In the rows, zero is written as 128.
Here are made-up objects, facts about them, and rows of numbers that follow some of those facts. Name the object behind each unnamed row.

There are 2 kinds of fact about the objects: Λ, φ.
biflur -Λ-> d; brariplam -Λ-> c; brureplin -Λ-> b; damim -Λ-> c; dipazi -Λ-> a; dramir -Λ-> a
drebre -Λ-> a; drisko -Λ-> b; femal -Λ-> b; fevustil -Λ-> a; flera -Λ-> b; flistafu -Λ-> b
flogik -Λ-> a; foze -Λ-> a; greskan -Λ-> a; grudrur -Λ-> b; keplu -Λ-> a; kibuk -Λ-> b
kilu -Λ-> a; klobrul -Λ-> a; kludral -Λ-> a; koter -Λ-> a; lebrer -Λ-> a; leklol -Λ-> d
mapur -Λ-> a; motir -Λ-> a; muklar -Λ-> a; nere -Λ-> b; nidral -Λ-> b; noplu -Λ-> b
pazis -Λ-> a; pigrek -Λ-> b; plegrun -Λ-> b; plirek -Λ-> c; plotra -Λ-> a; podren -Λ-> b
ponu -Λ-> a; popin -Λ-> b; putram -Λ-> b; puzir -Λ-> b; radim -Λ-> a; raflur -Λ-> c
ruklek -Λ-> a; rutroflis -Λ-> b; sitruk -Λ-> a; sizur -Λ-> b; skadu -Λ-> b; skostin -Λ-> a
skuples -Λ-> c; stizemir -Λ-> b; stukon -Λ-> a; sutril -Λ-> a; tibris -Λ-> b; tiflar -Λ-> a
tige -Λ-> a; traflikil -Λ-> b; treve -Λ-> a; trisarir -Λ-> a; trizo -Λ-> d; trulak -Λ-> d
truplom -Λ-> b; tuplar -Λ-> a; turel -Λ-> b; voskor -Λ-> b; vuflek -Λ-> a; vuren -Λ-> b
zagin -Λ-> a; zeko -Λ-> a; zopidu -Λ-> d; biflur -φ-> plotra; biflur -φ-> pigrek; brariplam -φ-> turel
brureplin -φ-> skuples; brureplin -φ-> noplu; damim -φ-> stizemir; dipazi -φ-> leklol; drebre -φ-> popin; drisko -φ-> noplu
femal -φ-> skuples; femal -φ-> noplu; fevustil -φ-> vuflek; flera -φ-> skuples; flistafu -φ-> mapur; flogik -φ-> skuples
foze -φ-> popin; greskan -φ-> drebre; greskan -φ-> klobrul; grudrur -φ-> greskan; keplu -φ-> putram; kibuk -φ-> flera
kilu -φ-> femal; kilu -φ-> stizemir; klobrul -φ-> skuples; klobrul -φ-> brureplin; kludral -φ-> stizemir; kludral -φ-> turel
koter -φ-> drebre; lebrer -φ-> popin; lebrer -φ-> klobrul; lebrer -φ-> kibuk; leklol -φ-> voskor; leklol -φ-> vuflek
leklol -φ-> femal; leklol -φ-> skuples; mapur -φ-> tiflar; mapur -φ-> noplu; motir -φ-> noplu; motir -φ-> zagin
muklar -φ-> skuples; nere -φ-> drisko; nere -φ-> tige; nidral -φ-> dipazi; noplu -φ-> skuples; pazis -φ-> treve
plegrun -φ-> skostin; plirek -φ-> tiflar; plotra -φ-> femal; plotra -φ-> brureplin; podren -φ-> skuples; podren -φ-> sizur
ponu -φ-> brureplin; popin -φ-> vuflek; popin -φ-> noplu; putram -φ-> skuples; putram -φ-> klobrul; putram -φ-> drisko
puzir -φ-> trizo; radim -φ-> voskor; radim -φ-> skuples; radim -φ-> stukon; raflur -φ-> stizemir; raflur -φ-> noplu
raflur -φ-> flogik; ruklek -φ-> grudrur; ruklek -φ-> pigrek; rutroflis -φ-> skuples; rutroflis -φ-> sitruk; rutroflis -φ-> noplu
sitruk -φ-> skuples; sizur -φ-> dramir; sizur -φ-> drebre; skadu -φ-> leklol; skadu -φ-> skuples; skostin -φ-> voskor
skostin -φ-> noplu; stizemir -φ-> skuples; stizemir -φ-> plotra; sutril -φ-> flistafu; tibris -φ-> stizemir; tige -φ-> skuples
tige -φ-> brureplin; tige -φ-> motir; traflikil -φ-> grudrur; treve -φ-> femal; treve -φ-> skuples; trisarir -φ-> treve
trizo -φ-> tiflar; trizo -φ-> turel; trizo -φ-> stukon; trulak -φ-> klobrul; truplom -φ-> vuflek; truplom -φ-> drisko
truplom -φ-> noplu; tuplar -φ-> femal; turel -φ-> femal; voskor -φ-> skuples; voskor -φ-> noplu; vuflek -φ-> skuples
vuflek -φ-> plotra; vuflek -φ-> pigrek; vuren -φ-> femal; vuren -φ-> skuples; vuren -φ-> sizur; zeko -φ-> skuples
zopidu -φ-> mapur; zopidu -φ-> skuples

Some objects and their rows:
[156 146 135 125 167 154  88  73 172 143 163 146 143 174  85  99 146 134
 115 120  91  82 158 126 162 131 163 165 147 149 125  93 156  68 147 146
 157 151 125 136 170 169 109 139 126  92 167  73 138 153 148 175 154 132
 168 136 208 137 167 149 101 125  66  73 116] : nidral
[160 157 104 107 136 103 118 111 154  85 179 143 107 147 115  95 169 125
 142  79 141 141 148 109 106 105 167 145 158 110 109 106 157  54 144 117
 129  91  98 105 185 171 153 121 147 100 158 127 139 166 150 141 109  89
 113 144 103  72 135 116 148  83 139 182 153] : sizur
[167 169 123 170 128  81 137 108 151 140 184 154 142 108 149  79 155 100
 149 162 142 126 131 136 100 125 108  83 158 163 109 102 108 174  99 150
 112  84 159 161 146 134 110 124 119  99 138  73 106 127 139 179 141  97
 185 129 120 135 149 112 155  86 121 183 156] : koter
[136 140 111 148 132 110 124  91 107  95 105 117 155 154  99 155 136 144
 138 143 193  96  91 125 153 132  64 100 128 184 101 115 155 175 143 154
 124  86 143 112 133 123 112 153 118 127 135 106  96 142 112 133 122 138
 161 120 125 142 111 189 132 126 124 181 111] : treve
[146 146 150 136 108 102  81 116 131 107 129 101 167 149  98 171 179 111
 139 115 167  86  89 134 157 129  63 117 119 164 151 117 132 102 125 111
 123  71 158 114 122 136 114 145 116 143 169 121  94  69 122 107 148 160
 130 134 127 100 100 154 136 100 104 162 142] : plotra
[ 94 160 130 160 145 135 125  99  95  95 165  91 148 116 106 148 166 140
 123 150 105  97  82  94 139 102  93 104  98 163 110  95 131 170 128 170
 161  73 159 123 146 136 116 132 108 156 129  70  98 109 130 110 156 154
 168 119 130 136 129 160 118 108 137  96 110] : tuplar
[132 104 156  99 147 158 106 126 151  83  95 136 144 142 104  84 135 116
 108  92 188 146 149 159 106 131 121 117 143 119 127  91 146 103 115 114
 102 139 104 118 128 132 150  83 119 141 100  77 138 155 142 184 170 133
 144 133 154  93 130 121 114 116 109 118 148] : kibuk
[153 168 113 106 121 160 124  92 158 128 157  99  81 171 142 169 165 104
 146 120 134  73 170 151 103  97 153 147 137  89 141  83 129  43 134  99
  90  74 123 149 124 137  99  90 138 104 121  81 148 175 130 162 175 128
  99  84 159 109 157 127 149 155 112 132 106] : grudrur
[138 164 116 112 139 171 150  90 118 145 178 117  90 156 137 157 166 116
 137 162  95  67 154 149  97  99 178 145 142  93 112 114 108  89 120  89
  98  93 111 126 149 128  94  91 153 100 100  68 142 157 134 152 174  98
 113  84 186 125 146 121 152 140 117  73 105] : traflikil
[120 141 113 122 160 152 144 100 114 142 156 147 152 132  98 113 171 133
 104 118  78 114 137 129 102 107 139 139 154 113  95 117 146 162 138 164
 162 139 153 139 163 147 127 136 127 119 131  78 122 147 118 162 153 128
 170  94 202 119 136 124  95 110 140 100  93] : skadu
[147 170 181 144 119 163  73  81 167 131 169 110 139 164  86 114 145 128
 129 129 124  73  86 133 160 165 150 155 149 153 132  90 145 127 153 121
 142  75 154 111 136 175  90 130 109  99 154 104 110 108 142 161 134 146
 150 140 138 141 153 175 109 140  68  98 128] : dipazi
[160 117 115 110 155 113  62 118 106  83  98 121 149 119  99 139 130 141
 157  73 170 107 136 139 159  95 155  99  92  98 149 115 145 134 120  99
  98 140 125 121 124 132  98 131 138 117 146  81 114 163 104 141 101 135
  99 127 146 109 100 136 157 122  74 157 100] : drisko
[141 123 186 159 109  93  66 106 118 144 111 123 145 126 123 154 160 139
 109 103 180 107  71 119 152  97 160 106 142 128 135 130  98 163  98 169
  90  78 161  95 184 152 124 101  92 101 115  71 105 106 143 109 113  96
 104  83 116 151 153 119 133 179 103  89 138] : motir
[163 142 188 121 135 154 131  79 105 144 166 155 168 142 121 154 167 105
  98 154  84  70  92 108  78 108 152 130 154 139 110 151 116 143 117 155
 167  86 156 152 116 120  88 156 147 153 145 100 131  92 157 136 163 139
 113  90 197  69  93 117 152  94  75  85 135] : biflur
[160 164 126 132 155 154 125 133  95 119 149 161  98 135 129  76 153 133
 134 100 110 100 102 158 155 162  74  97 148 121  90 123  97 169 124 162
 163  87 155 159 120 156  98  82 140 151 116 111 115  75  97 137 133  83
 123 147 126 146  93 115 114 177  64 117 113] : keplu
[130 115 106 107 113 100  65 109 154  81 110 112 164 131 108 183 118 122
 160  71 194  85 161 157 159 114 161 142  86 112 156  90 151  73 122  97
  94  88 133 122 136 149 149 107 125 118 153 101 100 168 109 156 101 147
 104 115 123  69 143 152 149 132 106 168 112] : noplu
[122  95 124 114 144 151 111 122 151  88 108 137 158 127 111 112 143 119
 115  87 170 150 148 166 104 125  99 132 128 119 125 100 151 110 142 133
 111 146 125 105 140 126 153  88 126 135 111  63 132 171 125 171 150 143
 143 116 153  86 118 125 107 116 117 121 122] : flera
[138 133 137 154 114 128 153  87 132 115 159  83 168 122 125 135 177 144
 103 160  93 129 105  93 147 165  89 114 100 189 114 109 108 146 138 163
 103 129 152  77 136 115 128 149 138 148 157  90 109 107 127 113 174 105
 173 137 150 150  96 159 145 103 113 108 117] : kludral
[113 178 115 156 130 126 165 112 106 128 101 159 154 117 125 166 173 127
 100 166  97 142  92 133 102 109 163 107 131 129 100 156  94 137 148 163
 124 158 145 103 164 119 174 140 132 156 135  76  96  81 147 129 166 123
 166 105 150  97 104 145 142 105 147  84  93] : raflur
[148 150 122 145 142 114 160  83 101  96 130 145 168 161 112 118 158 134
 134 151 174  88  86 100 165 138  80  90 148 175  92 138 152 184 151 174
 142  80 141 118 149 124  93 152 113 122 106  93  96 145 128 135 148 122
 176  98 152 145  95 174 121 115 127 135  96] : pazis
[153 161 117 147 146 114 153  85  91 105 126 118 173 156 111 109 173 127
 116 160 173  92  88 103 168 131  70  90 148 177  90 135 158 143 139 166
 129  74 135 114 143 124 107 146 112 110 120 101 104 145 126 146 146 126
 169 100 144 147 101 177 117 121 123 138  90] : trisarir
[ 96 116 181 160 145 112 136 111 114 116 179 111 103 105 142  75 161 114
 141 156 107 144  81 135 133 145  94 127 125 152  99 146 130 161 132 159
 162 138 157  98 122 125 105 138  96 114 124 131  95  80  90 122 132 106
 173  86 157 147 140 127 102 168 142  77 124] : radim
[170 160 111  96 123  84  73 113 150  78 177  99  96 158 117 106 173 122
 157 105 164 146 112 116 150 133 143 110 136 155 100 102 136  73 134 102
 130  84 111  84 178 182 145 111 138 100 196 141 145 106 146 116  98  79
 108 142 103  83 115 160 144  85 101 183 158] : dramir

Rows to name:
Some rows may be objects named above.
[149 166 114 135 114 115 149 110 152 137 191 140  95 151 146  98 185 106
 146 159 133 106 134 150 129 125  76  98 143 125  99 116 111 108 135 117
 100  78 159 136 139 134  90  89 145 108 114  75 106 153 142 150 170 107
 124 119 146 152 121 134 149 139 119 138 130]  greskan
[154 132 137 157 108 131 143  98 136 115 164  79 152 111 129 115 173 134
 100 175  87 144  86  91 144 159  90 102 100 179 120 111 103 150 136 170
  99 152 141  85 119 133 139 141 131 146 152  92 105 105 124  97 176 116
 163 125 145 150  88 159 133 115 100 113 118]  kludral
[161 167 101 141 116 112 134 106 145 138 188 116  99 144 149  94 173 106
 141 165 165 112 123 145 107 120  73 106 140 107 104 109 107 108 131 104
  86  58 162 127 130 145  96  94 156 102  93  80 107 153 134 137 157 113
 135 122 137 157 109 137 150 141 119 143 130]  greskan
[164 107 115 120 108 130  87 112 131  84 122 123 156 113  92 191 163 125
 140  64  78  84 133 139 155 107 137 147 105 130 164 115 137  90 139 120
  93 155  95 106 116 125 152 131 147 126 184 114 110 165 128 134 152 151
 130 146 120  76  92 132 151 140 134 172 120]  stizemir
[ 96 104 109  94 111 135  69  71 153  82 110  81 146 165 162 145  92  93
 155 158 177  86  86 112 157 153 158 141  91 172 148  94 163  45  82  89
  94  93 164  90 114 131  97 120 103 158 156 147  87 148 115 109  90  82
 108 131 124  84 178 167 155 172  73 181 152]  tiflar
[ 90  94 117 108 138 154  88  65  99  94 157  79 114 137 160  97 115 104
 154 150  91 134 116  96 105 112 158 144 112 166  98 159 160  55  85 130
 128 156 116  84 125 130 105 139  94 136 152 142  94 159  76 121 124  91
 159  93 171  76 191 124 139 159  99  85 148]  puzir
[ 82 109 107 112 116 152  75  64  86 143 114  93 115 173 162 114  94  96
 119 155 129 128  85 102 124  98 147 117 143 160 101 150 146  87  74 104
 117 160 153 106 136 106 157 136 107 158 121 139  98 158 127 107  96  88
 157  93 149  78 181 136 153 169  61 135 124]  plirek
[134 171 117 145 170 133 140 113  91  97 162 152 162 117 148  89 163 149
 148  77  82  88 117 149 121 108 163 149 144 136 121 109 117 124 103 149
 137 164 106  83 152 145 147 107 107 115 103  66 101 102 101 175 119 114
 107  92 203  71 145 168 159 106 131  96 129]  plegrun
[172 142 138 154 128  83 147 120 104 151 138 109 135 147 150  84 173 103
 132 150 174 109  77 138 154 133  59 119 158 165 130 129 127 171 137 165
 129 119 173 107 164 128  81 141 153 134 109 116  93  77 111 113 129 165
 129 124 200 123  85 148 107  95 100  83 144]  ponu
[143 149 126 111  92 123 116 129 138 117 135  85 110 153 144 136 172 117
 148  78 182 101 108 155 148 151  59 114 124 132 137 103 142  85 140  99
 101  74 166 122 129 153  82  99 135 126 109 107 109 101 122 124 130 146
  93 137 122 140  84 153 142 149 103 165 111]  klobrul
[100 129 110 155 113 139 115  81 137  94 116  71 148 173 141 147 151 143
 113 162  87 150  85 104  94 138 105 113  79 185 135  88 145  70 133 183
 149 160 133  96 138 115 156 133 133 162 150  68 112 136 126 167 159 102
 122  79 197 128 161 152 155  83 105 115 105]  brariplam
[ 89 126  99 112 122 164  93  71 100 142 102 105 124 163 164  97  84  95
 120 168 124 113  87 104 117  97 143 122 148 167  85 163 163  50  76 105
 120 154 157  83 125 119 124 118 105 172 106 139  88 138 127 110  94  81
 133  96 133  71 168 133 148 170  74 125 130]  plirek
[165 131 146 146 121 100 150 122 106 144 144 102 124 152 143  85 185 108
 142 135 150 118  88 126 148 140  76 122 148 157 128 145 131 167 123 166
 130  96 161 105 164 141  95 138 156 137 103  85  98  62 108 110 124 144
 122 124 206 146  94 147 101  94 110  92 134]  ponu
[161 135 152 151 108 124 135  99 137 116 170  79 160 109 125 114 169 136
 105 166  98 126  91  96 144 157  88 123  93 187 119 119 115 158 149 155
 103 142 132  91 137 119 139 146 136 154 157  99  96  95 131 100 170 104
 169 138 153 151  97 144 137 103 112 111 121]  kludral
[140 153 111 123 109 118 115 133 134 128 130  99 113 153 139 147 158 126
 148  80 181  91  99 140 155 148  72 107 130 137 155 118 142  67 139  94
 105  77 163 126 123 159  86 113 136 110 107 113 101 107 136 124 126 136
  97 143 119 149 104 162 133 165 107 167 116]  klobrul
[170 124 125 140 160 111 124 132  86 149 110 147 138 104 104  89 165 139
 137 124 143 144 149 107 123  88 175  89 132 121 139 148 130 194 111 175
 123 169 140 109 163 116  87 124 134 111 111  67 138 155 100 127 130 119
 121  94 211 139 102 115 118 106  89  88 106]  nere
[139 139 138 155 112 139 146 101 131 134 172  80 157 120 136 125 163 142
 103 148  80 135  85  89 141 158  89 112 116 185 131 109 101 150 134 145
 112 139 146  85 147 122 140 144 142 152 153  92 106 119 131 117 180 107
 169 134 155 143  95 162 141 115 113  93 120]  kludral
[101 126 104 168 117 150 134  74 128  98 108  75 157 155 141 147 172 139
 108 154 100 136  92 103 105 137 105  95  78 176 131  98 147 103 125 169
 129 160 122  82 146 133 163 123 128 179 171  72 106 133 135 173 164  86
 112  80 194 142 158 155 162  86 107 101 100]  brariplam
[ 97 104 121  94 155 174  63  77  90 123 108  82 164 145 170 184 162  87
 145 144 159  98 129 130 155 150 164 120 158 116 144  91 158  94  93 105
 135 163 112 122 142 140 102 153 132 142 114 128  98 158 109 114  98 124
 141 110 135 152 148 122 129 147 121 166 149]  flistafu
[168 175 125 104 120  81  84 105 164  87 174 104  83 144 109  87 166 131
 160  71 170 151 113 123 143 137 150 104 139 156 103 107 132  74 133 103
 136  88 115  89 174 177 141 103 130 108 179 139 143 113 142 104 101  88
 104 132  98  85 109 145 153  91  83 177 160]  dramir
[116 116 116 121 150 122 101 108 109  85 103 129 152 110  99 155 132 132
 155  77 102 120 137 152 138 108 157 151 118 120 141 109 152 105 131 126
 121 130 145 103 141 143 135 120 127 117 137  99  98 145 106 165 135 134
 117  94 166 105 140 138 134 122 127 124 105]  voskor
[162 126 171 159 113  98  99 120 111 147 112 117 135 152 126  98 174 139
 124 126 177 132  83 112 164 126 109  86 133 133 130 145 116 167 136 170
 115  84 165  91 180 126  99 118 105 106 132 103 103  93 137 110 137 113
 139  95 169 137 115 135 104 120  99  80 121]  tige
[163 162 115 145 108  84  80 100 156 119 178 133 127 125 133 143 157 112
 151 131 180 124 143 147 141 126 133 100 140 142 138  97 122 104 119  90
  83  76 152 133 124 138 110 102 142  92 155 107 101 151 127 153 118 119
 144 144 105 124 143 130 154  97 108 170 156]  drebre
[ 84 105 111 102 145 162  81  75 104 130 106  89 161 145 177 166 163  91
 159 152 153 113 140 135 160 132 175 120 143 123 125  96 152 109  97  98
 132 182 107 143 142 147  81 142 128 143 121 153  91 177 124 114  99 125
 132 101 156 146 158 111 129 164 111 155 152]  flistafu
[ 98 113 177 146 139 114 134 114 102 116 175 102 114 100 130 100 149 124
 129 149 102 147  74 148 142 149  82 125 139 167  89 153 140 141 128 164
 155 113 163  90 127 119  97 141  93 106 121 119  95  51  93 110 137 102
 178  90 155 137 153 135 105 160 131  86 121]  radim
[145 167 178 151 143 173 144 123 142 144 166 142 110 114 135 105 180 132
 102 152 190 140 108 151  92 126  73  89 138 161  99 139 104 131 119 162
 106  77 172 110 148 137 113 125  97 139  81  75  97 136 150 165 170 131
 166 135 151 154  95 123 100 123 113  80 149]  lebrer
[101 148 124 122 127 143  70  82 112 129 117  75 139 145 162 130 130  97
 148 153 166 115  88 109 160 156 139 101 128 153 124  98 155 133  93  96
 115 115 174  95 129 137  86 119 102 157 111 134  94 160 121 107 101  91
 146 121 100 149 168 167 113 175  75 168 146]  mapur
[ 91 109 116 106 124 163  95  69 100 123 114  83 102 139 168  80 108 103
 119 159  85 156  99 105 117 150 161 144 100 184 106 145 168  81  74 148
 140 151 152  98 123 122  93 154 110 160 143 123 101 148 147 109 100  94
 111  77 176  84 182 119 130 179  95  83 130]  trizo
[146 147 134 145 110 120 148  96 144 110 109 155 164 143 116 201 185 122
  95 151 104 136  91 123 127 102 122 127 126 143 118 152  94  89 134 112
  89 151 101  92 139 121 160 135 143 164 182  76  92  75 149 129 183 147
 141 139 137  72  97 156 155  80 116 125 105]  damim
[108 134 158 130 141 164 112  93 150 144 127 139 153 134 106 114 147 136
  95 142  89 122 127 150 117 141 166 150 150 159 134 108 150 144 129 162
 159  72 163 128 126 134  85 140 142 125 169  80 132 104 149 167 125 156
 108 102 200  88 121 123 109 113 110  93 104]  leklol
[149 172 143 163 129 100  79  78 160 135 166 154 150  97 129  97 158 138
 120 165 162 141 136 122 105 106 149 107 134 176 119 127 108 151 143 128
 109  80 157  99 136 152 112 149  96 111 111  87 100 120 141 165 109 126
 189 123 123 149 107 141 138 108 114 155 156]  foze
[140 154 117 127 130  95  78  88 160 116 141 161 158 105 113 174 154 131
 137  92 166  99 153 145  88 100 164 146 147 126 150 120 152  92 129 102
 105  81 115 143 135 157 131 151 107 110 150  95  98 149 135 173 121 142
 142 110 150  99 132 125 153 102 108 163 141]  popin
[ 93  91 136 102 112 112  72  91 150  78 144  70 109 154 165 120  82  94
 158 159 148 152  83 144 171 152  95 144  79 170 136 120 152  58  88  98
 100  93 143 100 130 121 102 145 100 120 186 159 101 110  90 112  96  89
 130 106 116  98 181 141 153 182  82 173 147]  stukon
[142 161 153 157 152 106 106 122 106 102 146 128 145 110 131  78 159 132
 149 103  95 106  83 153 158 135 169 133 146 143 118 109 107 133 120 169
 132  91 150  98 129 144 133 106 106 122  94  71 102  78 122 124 116 125
 114  68 153  93 119 178 132 105 115 134 147]  skostin
[ 95 133 109  94 120 166 150 122 107 152 119 115  83 139 151  86 175 143
  92 104  99 115 135 150  95 150  77 120 157 133 126 144 149  58 153 148
 148 105 162 101 131 150  95 130 160 146 105  81 115  94 141 145 108 142
  97 122 198 153 103 109 121 154 130  89 104]  trulak
[149 102 124 158 131 140 145  98 106 121  95 164 173 103 115 170 174 119
  92 116  96  79 132 117 142 105 155 142 143 125 135 149 114  84 143 114
  86 163  98  80 133 126 145 143 132 137 183  83 115 148 136 131 156 147
 165 144 155  93  92 125 133 129 139  82 123]  tibris
[146 144 112 118 164 150 137 123  88 113 113 155 116 115 107  84 170 141
 130  88 113 101 155 149 107 115 133  83 144 105 126 132 135 151 140 168
 157 137 141 161 137 160 106 106 153 148 111  89 130 125  79 158 138  97
 108 137 194 143 105 128 135 173  94  73 100]  putram

